Here is a tiny trained network, its code and every weight. The questions are about switching its units off for an input and a target symbol, where a switched-off unit gives its printed mean instead of its output.

import numpy as np


def w(rows, s, z=0):
    codes = np.array(rows[::2]) - 128.0
    scale = np.full(codes.shape[1], s)
    scale[-1] = z or s
    return codes * scale


def f(y):
    return np.maximum(y, 0)


def softmax(a):
    e = np.exp(a - a.max(-1, keepdims=True))
    return e / e.sum(-1, keepdims=True)


def log_softmax(a):
    a = a - a.max(-1, keepdims=True)
    return a - np.log(np.exp(a).sum(-1, keepdims=True))


def net(x, mask):
    ids = ['ΘΠΨβγδεηλμξτω'.index(c) for c in x.split()]
    T = len(ids)
    res = E[ids] + P[:T]
    u = 0
    for l in range(3):
        q, k, v = (res @ M[l].T for M in (Q, K, V))
        z = softmax(np.where(np.tri(T) > 0, q @ k.T / 3**0.5, -1e9)) @ v
        res = res + np.where(mask[u], z, O[l][:, -1]) @ O[l][:, :-1]
        u += 1
        y = f(res @ A[l][:, :-1].T + A[l][:, -1])
        res = res + np.where(mask[u : u + 4], y, B[l][:, -1]) @ B[l][:, :-1]
        u += 4
    return log_softmax(res[-1] @ U[:, :-1].T + U[:, -1])


Q, K, V, O, A, B = {}, {}, {}, {}, {}, {}
E = w([
[175,6,153],'Θ',
[102,149,124],'Π',
[104,149,124],'Ψ',
[102,150,115],'β',
[89,139,108],'γ',
[103,150,119],'δ',
[88,141,173],'ε',
[68,54,139],'η',
[110,160,93],'λ',
[105,154,98],'μ',
[170,119,20],'ξ',
[133,180,45],'τ',
[155,188,160],'ω',
],0.025)
P = w([
[193,117,105],'0',
[180,134,100],'1',
[168,149,108],'2',
[144,163,118],'3',
[130,176,131],'4',
[114,188,146],'5',
[99,202,158],'6',
[83,214,166],'7',
[68,226,180],'8',
[52,232,188],'9',
[37,245,198],'10',
],0.011)
Q[0] = w([
[184,83,115],'L0H0',
[175,49,155],'L0H0',
[147,5,175],'L0H0',
],0.015)
K[0] = w([
[181,81,137],'L0H0',
[147,46,123],'L0H0',
[158,5,112],'L0H0',
],0.016)
V[0] = w([
[75,83,90],'L0H0',
[47,98,252],'L0H0',
[153,193,220],'L0H0',
],0.012)
O[0] = w([
[96,190,7,64],'L0H0',
[120,15,116,2],'L0H0',
[222,239,81,192],'L0H0',
],0.011,0.0066)
A[0] = w([
[174,156,149,250],'L0N0',
[107,164,221,3],'L0N1',
[229,91,5,132],'L0N2',
[201,174,208,154],'L0N3',
],0.011,0.0046)
B[0] = w([
[146,28,88,225],'L0N0',
[148,188,9,171],'L0N1',
[73,152,158,144],'L0N2',
[117,97,70,254],'L0N3',
],0.011,0.017)
Q[1] = w([
[190,180,38],'L1H0',
[2,114,164],'L1H0',
[35,220,109],'L1H0',
],0.0069)
K[1] = w([
[84,159,69],'L1H0',
[2,147,149],'L1H0',
[101,189,161],'L1H0',
],0.0077)
V[1] = w([
[70,210,107],'L1H0',
[108,45,5],'L1H0',
[2,45,64],'L1H0',
],0.0062)
O[1] = w([
[39,116,180,130],'L1H0',
[102,190,159,254],'L1H0',
[159,253,206,160],'L1H0',
],0.0065,0.021)
A[1] = w([
[161,111,255,52],'L1N0',
[182,32,60,82],'L1N1',
[122,141,76,100],'L1N2',
[136,155,107,254],'L1N3',
],0.0076,0.0068)
B[1] = w([
[136,49,12,149],'L1N0',
[28,95,168,176],'L1N1',
[1,108,130,201],'L1N2',
[168,61,235,254],'L1N3',
],0.0077,0.012)
Q[2] = w([
[169,254,85],'L2H0',
[126,143,80],'L2H0',
[188,111,73],'L2H0',
],0.0086)
K[2] = w([
[2,230,121],'L2H0',
[168,109,121],'L2H0',
[98,148,141],'L2H0',
],0.01)
V[2] = w([
[254,209,150],'L2H0',
[115,191,157],'L2H0',
[128,39,149],'L2H0',
],0.0061)
O[2] = w([
[101,1,95,2],'L2H0',
[151,101,173,179],'L2H0',
[189,208,208,45],'L2H0',
],0.0044,0.0039)
A[2] = w([
[77,188,102,25],'L2N0',
[111,157,179,252],'L2N1',
[109,51,158,94],'L2N2',
[134,96,2,115],'L2N3',
],0.0097,0.0045)
B[2] = w([
[160,119,61,232],'L2N0',
[93,25,220,223],'L2N1',
[213,107,254,149],'L2N2',
[170,228,198,254],'L2N3',
],0.0077,0.0075)
U = w([
[141,162,193,54],'Θ',
[107,99,131,149],'Π',
[132,102,134,114],'Ψ',
[118,109,146,145],'β',
[141,106,118,56],'γ',
[39,115,42,139],'δ',
[134,106,134,103],'ε',
[115,89,123,143],'η',
[193,71,169,162],'λ',
[251,144,70,171],'μ',
[87,172,229,1],'ξ',
[142,91,115,102],'τ',
[140,50,85,155],'ω',
],0.011,0.0082)

Each question gives the input, a string of symbols that net reads in full, and the target symbol t.
The units are the heads (3 rows each of Q, K, V and O) and the neurons (one row each of A and B). Each row of codes is followed by its name. A weight is (code - 128) times the scale printed after its matrix; where a second scale follows, it is the last column's (O, A, B and U).
mask holds one flag per unit, layer by layer, with each layer's heads first. A switched-off unit (its flag False) gives its mean, the last column of its rows in O or B, instead of its output. The means were averaged over made-up inputs and are rounded, as every weight is.
A unit's drop is (log p(t) with every unit on - log p(t) with that unit switched off) / (log p(t) with every unit on - log p(t) with every unit switched off).
The circuit of an input: a set's keep is (log p(t) with only the set's units on - log p(t) with every unit switched off) / (log p(t) with every unit on - log p(t) with every unit switched off). Starting from the 12 units with the biggest drops (on a tie, the unit counted first), units are removed one at a time, each time the one whose removal leaves the highest keep (on an exact tie, the one counted first), for as long as the keep stays at least 0.8.
units of the circuit, in order: the units of the circuit, biggest drop first
k most important neurons: the k neurons with the biggest drops, biggest first
top k neurons in layer l: the k neurons of layer l with the biggest drops, biggest first
drop of u: that unit's drop, to one decimal
input μ τ λ Π, target δ: units of the circuit, in order	[L0H0 L2N3]
input Θ η ω μ Θ τ δ, target δ: units of the circuit, in order	[L0H0 L0N1 L1H0]
input Θ Π η ω Θ Π τ λ ω τ, target μ: 2 most important neurons	[L0N3 L0N0]
input τ ξ Π Θ γ τ β ε, target δ: units of the circuit, in order	[L0N1]
input β τ Π Ψ, target δ: 3 most important neurons	[L2N3 L0N1 L2N2]
input Θ τ γ, target δ: units of the circuit, in order	[L0H0 L0N1]
input τ Π τ η ε, target δ: units of the circuit, in order	[L0N1 L0H0 L1H0]
input ε τ λ ω β η, target ξ: units of the circuit, in order	[L1H0 L0H0]
input τ Ψ ω μ ω ε, target μ: units of the circuit, in order	[L0H0 L0N1]
input ω β λ, target μ: 4 most important neurons	[L0N3 L0N0 L1N1 L2N1]
input τ μ ω γ β, target μ: units of the circuit, in order	[L0H0 L0N3 L0N0 L1H0]
input η λ λ ω β, target μ: 3 most important neurons	[L0N3 L0N0 L2N1]
input ε Ψ ε, target λ: top 2 neurons in layer 1	[L1N2 L1N0]
input μ Θ γ Π τ μ η μ Ψ ω Ψ, target μ: units of the circuit, in order	[L0H0]
input ξ ω Π λ, target μ: 3 most important neurons	[L0N3 L0N0 L1N1]
input Ψ Θ ω Π μ Π ω μ, target μ: top 2 neurons in layer 2	[L2N1 L2N3]
input Π ε Ψ ω ω Θ η Π ω λ τ, target μ: top 2 neurons in layer 0	[L0N3 L0N0]
input Ψ ε μ ω, target μ: 4 most important neurons	[L2N3 L0N3 L2N1 L0N1]
input Θ β μ ε τ ξ, target δ: 2 most important neurons	[L0N2 L2N3]
input β Θ ω ω ω β η Π ω Π, target μ: units of the circuit, in order	[L0H0]
input τ τ μ β, target δ: 2 most important neurons	[L2N3 L0N1]
input ω μ μ Ψ ε ω γ, target μ: 4 most important neurons	[L0N3 L0N0 L2N1 L2N3]
input ξ Ψ Ψ τ τ, target δ: 2 most important neurons	[L1N2 L2N0]
input τ τ ε γ Π μ Θ λ τ β, target δ: drop of L2N2	0.0
input τ τ ω τ Π ε τ τ Π, target δ: drop of L2N1	0.0
input μ Ψ Θ τ μ, target δ: drop of L1N0	0.0
input Θ Θ τ, target δ: drop of L0H0	0.6
